What each symbol does to the objects:
s768: $>s962, ^>s936, §>s397, !>s833, &>s898
s337: $>s127, ^>s737, §>s697, !>s238, &>s727
s851: $>s466, ^>s798, §>s102, !>s784, &>s166
s280: $>s99, ^>s876, §>s780, !>s538, &>s784
s327: $>s590, ^>s265, §>s682, !>s665, &>s238
s909: $>s51, ^>s375, §>s157, !>s95, &>s68
s68: $>s183, ^>s854, §>s133, !>s375, &>s740
s133: $>s68, ^>s361, §>s96, !>s183, &>s224
s132: $>s549, ^>s441, §>s877, !>s388, &>s788
s319: $>s730, ^>s896, §>s743, !>s224, &>s549
s798: $>s672, ^>s436, §>s220, !>s643, &>s590
s771: $>s11, ^>s914, §>s441, !>s877, &>s525
s86: $>s780, ^>s784, §>s675, !>s280, &>s851
s966: $>s382, ^>s768, §>s245, !>s563, &>s576
s795: $>s727, ^>s444, §>s904, !>s861, &>s563
s563: $>s41, ^>s833, §>s382, !>s444, &>s768
s576: $>s397, ^>s898, §>s312, !>s768, &>s905
s828: $>s955, ^>s127, §>s265, !>s682, &>s697
s51: $>s95, ^>s916, §>s909, !>s296, &>s183
s751: $>s778, ^>s280, §>s468, !>s819, &>s86
s955: $>s682, ^>s238, §>s828, !>s327, &>s337
s877: $>s132, ^>s142, §>s11, !>s549, &>s914
s336: $>s378, ^>s33, §>s692, !>s525, &>s607
s224: $>s740, ^>s883, §>s730, !>s361, &>s896
s682: $>s327, ^>s703, §>s955, !>s590, &>s127
s898: $>s612, ^>s810, §>s890, !>s936, &>s296
s164: $>s24, ^>s778, §>s387, !>s608, &>s468
s183: $>s375, ^>s976, §>s68, !>s916, &>s361
s746: $>s810, ^>s909, §>s296, !>s698, &>s501
s962: $>s833, ^>s312, §>s768, !>s245, &>s612
s466: $>s784, ^>s672, §>s851, !>s88, &>s220
s382: $>s563, ^>s962, §>s966, !>s41, &>s397
s202: $>s692, ^>s607, §>s933, !>s336, &>s24
s730: $>s224, ^>s923, §>s319, !>s740, &>s388
s93: $>s848, ^>s382, §>s444, !>s904, &>s245
s45: $>s166, ^>s327, §>s436, !>s220, &>s955
s819: $>s602, ^>s538, §>s778, !>s387, &>s280
s933: $>s202, ^>s608, §>s33, !>s692, &>s164
s436: $>s45, ^>s682, §>s665, !>s166, &>s828
s861: $>s737, ^>s848, §>s727, !>s770, &>s444
s770: $>s844, ^>s795, §>s737, !>s697, &>s848
s737: $>s770, ^>s904, §>s861, !>s844, &>s93
s703: $>s265, ^>s697, §>s238, !>s828, &>s770
s833: $>s245, ^>s576, §>s962, !>s966, &>s936
s643: $>s102, ^>s166, §>s672, !>s851, &>s436
s612: $>s936, ^>s698, §>s898, !>s312, &>s746
s602: $>s387, ^>s468, §>s819, !>s164, &>s99
s549: $>s388, ^>s771, §>s132, !>s896, &>s142
s489: $>s914, ^>s692, §>s525, !>s788, &>s933
s784: $>s88, ^>s643, §>s466, !>s876, &>s798
s397: $>s768, ^>s612, §>s576, !>s962, &>s890
s312: $>s576, ^>s890, §>s936, !>s397, &>s698
s976: $>s96, ^>s224, §>s854, !>s133, &>s319
s238: $>s703, ^>s844, §>s127, !>s265, &>s737
s698: $>s905, ^>s95, §>s810, !>s890, &>s909
s697: $>s337, ^>s861, §>s844, !>s127, &>s795
s127: $>s238, ^>s770, §>s337, !>s703, &>s861
s848: $>s904, ^>s563, §>s93, !>s795, &>s966
s102: $>s851, ^>s220, §>s643, !>s466, &>s45
s672: $>s643, ^>s45, §>s798, !>s102, &>s665
s923: $>s883, ^>s132, §>s896, !>s743, &>s11
s780: $>s280, ^>s88, §>s86, !>s99, &>s466
s375: $>s916, ^>s96, §>s183, !>s501, &>s854
s788: $>s142, ^>s378, §>s914, !>s441, &>s692
s444: $>s93, ^>s966, §>s41, !>s848, &>s833
s896: $>s923, ^>s877, §>s388, !>s883, &>s771
s916: $>s501, ^>s133, §>s375, !>s157, &>s976
s743: $>s319, ^>s388, §>s883, !>s730, &>s132
s501: $>s157, ^>s68, §>s916, !>s909, &>s96
s220: $>s798, ^>s665, §>s166, !>s672, &>s327
s88: $>s876, ^>s102, §>s784, !>s675, &>s672
s24: $>s608, ^>s819, §>s164, !>s607, &>s751
s259: $>s33, ^>s164, §>s607, !>s933, &>s602
s810: $>s698, ^>s51, §>s746, !>s905, &>s157
s166: $>s220, ^>s590, §>s45, !>s798, &>s682
s441: $>s771, ^>s489, §>s142, !>s11, &>s378
s675: $>s86, ^>s466, §>s876, !>s780, &>s102
s245: $>s966, ^>s397, §>s833, !>s382, &>s312
s727: $>s861, ^>s93, §>s795, !>s737, &>s41
s538: $>s468, ^>s86, §>s99, !>s751, &>s876
s740: $>s361, ^>s743, §>s224, !>s854, &>s923
s95: $>s296, ^>s501, §>s51, !>s746, &>s375
s665: $>s436, ^>s955, §>s590, !>s45, &>s265
s778: $>s819, ^>s99, §>s751, !>s602, &>s780
s905: $>s890, ^>s296, §>s698, !>s898, &>s51
s11: $>s877, ^>s788, §>s771, !>s132, &>s489
s265: $>s828, ^>s337, §>s703, !>s955, &>s844
s883: $>s743, ^>s549, §>s923, !>s319, &>s877
s361: $>s854, ^>s319, §>s740, !>s976, &>s883
s904: $>s795, ^>s41, §>s848, !>s727, &>s382
s692: $>s336, ^>s259, §>s202, !>s378, &>s608
s914: $>s788, ^>s336, §>s489, !>s142, &>s202
s607: $>s259, ^>s387, §>s608, !>s33, &>s819
s157: $>s909, ^>s183, §>s501, !>s51, &>s133
s378: $>s525, ^>s933, §>s336, !>s489, &>s259
s41: $>s444, ^>s245, §>s563, !>s93, &>s962
s936: $>s312, ^>s905, §>s612, !>s576, &>s810
s387: $>s164, ^>s751, §>s602, !>s24, &>s538
s525: $>s489, ^>s202, §>s378, !>s914, &>s33
s890: $>s898, ^>s746, §>s905, !>s612, &>s95
s296: $>s746, ^>s157, §>s95, !>s810, &>s916
s608: $>s607, ^>s602, §>s24, !>s259, &>s778
s142: $>s441, ^>s525, §>s788, !>s771, &>s336
s590: $>s665, ^>s828, §>s327, !>s436, &>s703
s844: $>s697, ^>s727, §>s770, !>s337, &>s904
s854: $>s976, ^>s730, §>s361, !>s96, &>s743
s96: $>s133, ^>s740, §>s976, !>s68, &>s730
s33: $>s933, ^>s24, §>s259, !>s202, &>s387
s876: $>s675, ^>s851, §>s88, !>s86, &>s643
s99: $>s538, ^>s675, §>s280, !>s468, &>s88
s388: $>s896, ^>s11, §>s549, !>s923, &>s441
s468: $>s751, ^>s780, §>s538, !>s778, &>s675

The rows follow the links: the fewer symbols apart two objects are, the more alike their rows tend to be.

Each row is also shifted at random along 5 hidden directions that mean nothing.

Some objects, each with a row of numbers:
s41 -> [-126, -12, 56, 40, 62, -7, -35, -45, -27, -34, 17, -5, 6, 8, -33, 38, 40, 2, 14, -12, 5, -24, 46, -27, 24, -18, -13, -37, 37, -29, -20, 38, -39, -55, 54, 60, -30, 31, -5, 2, 32, 24]
s88 -> [-84, 30, -14, -38, 3, -56, -33, -19, 55, 14, 44, 9, -10, 10, -57, -9, 35, 3, -59, -6, 3, -42, -3, 25, -25, 32, 6, -8, -19, -45, -73, 12, -24, 6, 76, 30, 39, 3, 38, -26, 42, 35]
s132 -> [19, 39, -9, -15, -7, 34, 11, 32, -46, 29, 3, 52, -11, -10, 26, 24, -30, -43, -53, -54, 14, 5, -15, 54, 17, -34, 48, -46, -17, 44, -54, -59, 47, 20, 43, -10, -19, -49, -20, -13, -71, 29]
s672 -> [-123, 11, -38, -16, 14, -29, 4, 20, 41, 11, -7, 31, 5, -3, -26, -53, -11, -13, -5, 11, -14, 13, -52, 37, 6, 21, -32, 17, 19, 24, -16, 15, 16, 40, -56, -58, 37, 27, 44, 42, -25, 5]
s936 -> [60, -39, 37, -1, -32, 37, -10, 17, -36, 76, -13, 50, -7, 47, -25, -27, -5, 44, 23, -28, 54, 70, 16, 8, 32, -48, -6, 36, 56, 15, -20, 52, -34, -63, 15, 94, -36, 3, -49, 62, -62, -16]
s923 -> [80, 53, 5, 4, 32, 13, -27, 31, -42, -54, 15, -5, -7, 27, -5, 75, 22, -79, -85, -43, 3, -54, 0, 16, 3, 4, 23, -40, -29, 2, -31, -64, -22, -2, 75, -17, -19, -17, 14, -57, 49, 40]
s538 -> [-91, 10, -44, -50, -39, -48, 7, -37, 59, -5, -2, -18, -6, -34, -25, -21, -1, 80, -33, -15, 40, 11, -15, -31, -48, 55, 5, 14, -26, -37, -10, 22, 6, 7, 55, 41, 38, -43, 10, -68, 24, 15]
s436 -> [-17, 17, 18, 11, 40, -30, -24, 25, 48, 10, 48, -3, 2, 12, -26, -16, 30, -88, 6, 66, -73, -68, -13, 80, 1, 5, -18, -27, -4, -10, -36, 1, 12, 44, -21, -76, 34, 72, 42, 66, 26, 12]
s788 -> [5, 1, -7, -20, -5, 41, -3, 59, 9, -24, -27, -27, 3, 1, 45, 2, 3, -35, -53, -7, 45, -21, -74, 0, -30, 21, 10, 16, -23, 1, -11, -52, 5, 42, 17, -18, -22, -28, 48, -20, -40, -10]
s361 -> [84, 21, -16, 3, -3, 9, -6, -8, -66, -28, -3, -15, 2, 9, 11, 51, -3, 2, -26, -53, 10, 10, 43, -34, 0, -13, 33, -7, -12, 10, 17, -26, -16, -24, 45, 12, -8, -53, -40, -55, 29, 12]
s93 -> [25, -26, 5, 1, 18, -3, -9, -38, -2, -38, -46, 43, 9, 23, -67, -10, 7, 58, 24, -1, 19, 18, 28, -51, 32, 26, -72, 32, 42, -27, 30, 49, -52, -61, -25, 88, 6, 43, -11, -8, 73, 8]
s727 -> [8, -24, 10, 2, 32, -10, 5, -46, 5, -34, -18, 15, 8, -30, -56, 2, 7, 48, 51, 27, -10, 7, 23, -2, 11, 18, -52, -22, 33, -19, 36, 54, 10, -49, -7, 34, 22, 39, -46, 9, 53, 27]
s819 -> [-60, 24, -53, -15, -37, -42, 44, -32, 50, -14, -20, -18, -1, -46, 29, -12, -46, 35, -1, 15, -23, 6, -19, -28, -15, 40, -1, 2, -46, 8, 28, -26, 49, 42, -42, -47, 16, -17, 24, -56, 1, -1]
s224 -> [-34, 15, -3, 22, 20, 18, -17, -14, -74, -41, 2, -29, -1, 22, 39, 57, 12, -12, -38, -72, 14, -4, 57, -64, -4, -20, 46, -7, -11, 5, 5, -35, -30, -7, 48, 15, -21, -65, -9, -63, 5, 0]
s24 -> [99, 13, -26, -40, -58, -23, 27, -19, 69, 12, -4, -18, -5, -28, 12, -24, -21, 37, -11, 26, -1, -20, -15, -8, -38, 47, 11, 13, -62, -38, 3, -26, 28, 28, 11, 16, 21, -23, 15, -49, 25, -6]
s549 -> [39, 5, -54, -35, -23, 48, 8, 43, -42, -14, -74, 51, 5, 20, 22, -15, -42, 21, -62, -72, 61, 50, -41, -32, 7, 18, -4, 45, 3, 35, 7, -40, -6, 10, -22, 30, -11, -59, 7, -38, -44, -13]
s768 -> [26, -4, 35, 46, 40, 6, -18, 29, -21, -44, -17, -1, 14, 61, -44, 40, 29, -44, -4, 12, 12, -13, -12, -5, 46, -6, -65, 7, 35, 20, 6, 10, -70, -50, -19, -4, -60, 81, 32, 20, 47, 14]
s296 -> [4, -24, 23, 47, 3, 30, 16, 31, -57, -1, -6, -54, 9, 11, 52, 24, -6, -29, 55, 7, -4, 46, -10, -12, 20, -48, 5, 7, 35, 59, 60, 7, -5, -14, -58, -77, -56, 8, -21, 47, -48, -34]
s778 -> [-22, 36, -26, -10, -41, -54, 23, -52, 53, 11, 16, -7, -10, -16, 15, -10, -24, 18, -19, 7, -28, -26, 32, -33, -7, 26, 31, -4, -63, -26, -20, -23, 16, 40, 3, 5, 25, -19, 30, -64, 24, -6]
s133 -> [-9, -11, 3, 43, 0, 15, -7, -20, -78, -21, -9, -42, 7, 30, 67, 32, 2, 4, 11, -49, -9, 19, 81, -95, 8, -29, 50, 25, -3, 10, 46, -15, -38, -7, -14, 8, -25, -57, -16, -37, -1, -43]
s770 -> [102, -10, 4, 11, 13, -22, 18, -41, 13, -13, -27, 50, 13, 4, -39, -24, -18, 20, 60, 46, -58, -4, 51, -21, 45, 18, -56, 6, 10, -15, 50, 23, 5, -14, -94, 22, 39, 61, -15, 23, 70, -8]
s643 -> [-68, 18, -53, -12, 20, -40, -1, 35, 58, -34, -28, 16, 11, 31, -37, -42, 0, -34, -31, 23, -24, -15, -62, 18, 10, 49, -69, 40, 2, 13, 5, -3, -19, 44, -86, -70, 28, 61, 80, 15, 37, 3]
s692 -> [63, 12, 6, -23, -24, 13, 11, 30, 52, -5, 12, -49, -6, -35, 40, 10, 5, -28, -29, 34, 12, -51, -61, 41, -50, 17, 28, -18, -51, -20, -16, -47, 44, 45, 38, -35, -9, -18, 24, -24, -24, 2]
s96 -> [-4, 17, -7, 62, 7, 4, 17, -17, -90, -24, -10, -19, 3, 21, 76, 49, -34, -38, 22, -45, -47, 18, 74, -76, 41, -45, 42, -3, -12, 50, 51, -46, -6, 13, -61, -52, -32, -39, -7, -29, -6, -32]
s265 -> [-52, -14, 29, 17, 44, -13, 1, -18, 22, 17, 44, -5, 2, -48, -4, -20, 17, -32, 70, 75, -68, -32, 10, 65, -7, -17, -2, -53, 13, -6, 2, 29, 59, 23, -26, -61, 37, 45, -22, 71, -5, 9]
s590 -> [74, -17, 9, -37, 10, -15, -31, 14, 66, 36, 39, 7, 0, -1, -66, -50, 43, -9, 10, 62, -16, -42, -18, 81, -34, 26, -17, 3, 13, -53, -33, 45, 1, 4, 23, 10, 65, 50, -2, 60, 34, 10]
s861 -> [-32, -1, 64, 53, 51, -33, -25, -73, -11, -7, 39, 12, 1, 12, -20, 22, 29, -22, 50, 33, -77, -64, 113, -30, 37, -29, 10, -40, -1, -48, -19, 17, -19, -14, 1, 50, 12, 47, 1, 15, 56, 2]
s909 -> [37, -31, 20, 40, -20, 27, 7, 3, -66, 21, -3, -36, 8, 28, 63, 11, -10, 3, 47, -14, -6, 44, 44, -47, 14, -50, 33, 26, 19, 35, 48, 7, -19, -12, -41, -15, -38, -27, -32, 25, -44, -49]
s99 -> [-72, 41, -42, -19, -52, -60, 31, -52, 34, 54, 5, 64, -14, -4, -1, -34, -53, 40, -14, -25, -33, 13, 48, -34, 26, 4, 25, 9, -41, -2, -38, -19, 25, 39, -26, 22, 39, -27, 19, -40, -12, -6]
s375 -> [12, -26, -3, 19, -9, 32, 9, -4, -65, -15, -6, -59, 6, -21, 45, 30, -4, 30, 35, -22, 22, 54, 19, -35, -22, -28, 36, 3, 20, 26, 64, 15, -1, -31, 10, -27, -23, -56, -65, -11, -26, -13]
s312 -> [-21, -12, 61, 58, 39, 16, -31, 29, -30, -17, 10, -23, 8, 62, -9, 40, 36, -58, 5, 4, 6, -16, 0, -5, 40, -38, -27, 1, 32, 11, -10, 9, -65, -42, 4, -3, -70, 56, 29, 37, 7, -1]
s612 -> [31, -36, 30, 25, 10, 34, -26, 42, -19, -22, -23, -36, 13, 50, -20, 12, 40, -5, 3, -2, 55, 29, -41, -13, 5, -10, -51, 47, 53, 9, 23, 30, -72, -55, -6, 23, -56, 37, 11, 34, 7, -18]
s962 -> [-50, -20, 43, 25, 30, 16, -25, 1, -36, -1, -3, 16, 1, 35, -37, 23, 28, 4, 4, -18, 38, 21, 5, -7, 31, -30, -32, 0, 52, 7, -22, 40, -57, -65, 28, 63, -48, 33, -8, 28, -2, 16]

Start here and follow the symbols in turn, left to right. Where do you end up?
Answers are names.
[-43, -8, -7, -22, -9, 51, -9, 45, -5, -9, -24, -17, -1, -5, 53, -11, -1, -12, -54, -35, 58, -4, -63, -6, -38, 8, 27, 16, -10, 3, -19, -41, 5, 38, 27, 10, -24, -54, 31, -22, -70, -13]
$ § §: s788
[20, 56, -28, -46, -20, -63, 2, -6, 55, 55, 38, 68, -16, 3, -77, -22, -7, -7, -41, 6, -23, -17, -8, 78, 12, 19, -7, -26, -24, -6, -73, 3, 22, 15, 39, 3, 58, 21, 6, 1, 26, 51]
§ § &: s166
[-8, 0, 73, 26, 43, 9, -31, 16, -24, -1, 56, -18, -6, 13, -54, 62, 61, -40, -2, 3, 28, -16, -10, 59, 11, -45, -3, -53, 44, 1, -50, 33, -31, -67, 96, 19, -51, 45, -27, 37, 11, 47]
§ $: s397
[125, -26, 15, 52, -23, 18, -7, 25, -41, -1, -30, -27, 12, 81, 53, 2, -4, -26, 36, 2, -23, 20, 41, -77, 35, -27, -10, 74, 4, 17, 65, -13, -73, -12, -95, -7, -43, 20, 29, 24, 14, -75]
^ ! $: s51
[84, -10, 17, 0, 22, -20, 14, -31, 22, 11, 12, 29, 0, -36, -42, -20, -2, 5, 72, 64, -63, -20, 25, 48, 11, 6, -32, -32, 10, -19, 24, 34, 43, -5, -44, -17, 47, 54, -43, 48, 43, 15]
$ &: s861
[5, -36, 7, -37, 10, -6, -47, 6, 66, 29, 19, 7, 2, 25, -43, -68, 50, 11, -3, 39, 1, -35, -1, 17, -37, 35, -13, 54, 16, -65, -28, 47, -41, 10, 9, 52, 55, 31, 32, 48, 20, -22]
& ^ §: s697
[37, -15, -22, -39, -33, 46, 6, 52, 27, -3, -35, -16, 2, -13, 46, -26, -9, 9, -43, -9, 58, 2, -85, 1, -44, 28, 7, 31, -22, -4, 1, -36, 14, 37, 1, 6, -12, -39, 28, -19, -56, -23]
& ^: s608
[-15, -11, 8, 52, 5, 18, 18, -2, -74, -14, 3, -61, 9, -5, 75, 40, -8, -21, 52, -18, -26, 37, 36, -40, 15, -50, 36, -9, 9, 49, 68, -13, 4, -6, -37, -72, -42, -33, -35, 3, -30, -31]
! $ §: s157
[18, -42, 29, 28, 0, 32, -16, 36, -34, 3, -19, -37, 8, 44, 19, 5, 18, 1, 30, -4, 39, 41, -16, -27, 14, -26, -19, 48, 47, 20, 32, 29, -54, -42, -26, -2, -57, 12, 0, 43, -29, -33]
$ ^: s746
[44, 0, 45, 39, 23, -5, -24, -11, -25, -1, -3, 52, 2, 72, -53, 18, 15, -18, 0, -8, -3, -10, 49, -27, 66, -23, -42, 13, 27, -4, -19, 18, -70, -52, -8, 71, -36, 62, 25, 12, 50, 4]
^ ^ ^: s698
[-48, -10, -4, 2, -17, -2, -1, -6, 54, -39, -1, -85, 4, -18, 73, -2, 10, -1, -19, 27, 2, -55, -26, -49, -55, 40, 25, 20, -61, -42, 14, -39, 1, 56, 7, -17, -10, -25, 66, -50, -3, -36]
§ ^ &: s538
[23, 0, 7, -29, -43, 18, 13, 8, 40, 34, 21, -37, -8, -52, 50, -11, -5, 7, -12, 22, 26, -20, -41, 34, -47, 5, 54, -22, -46, -18, -26, -32, 56, 41, 48, -4, 3, -44, -4, -16, -58, -8]
& $ §: s24
[166, 64, 3, 3, -36, 19, 19, 41, -25, 58, -7, 95, -12, 48, 35, 4, -52, -93, -51, -22, -40, -28, 20, 35, 61, -37, 38, -15, -56, 38, -58, -99, 27, 50, -35, -3, -16, -4, 39, 5, -35, -8]
§ §: s142
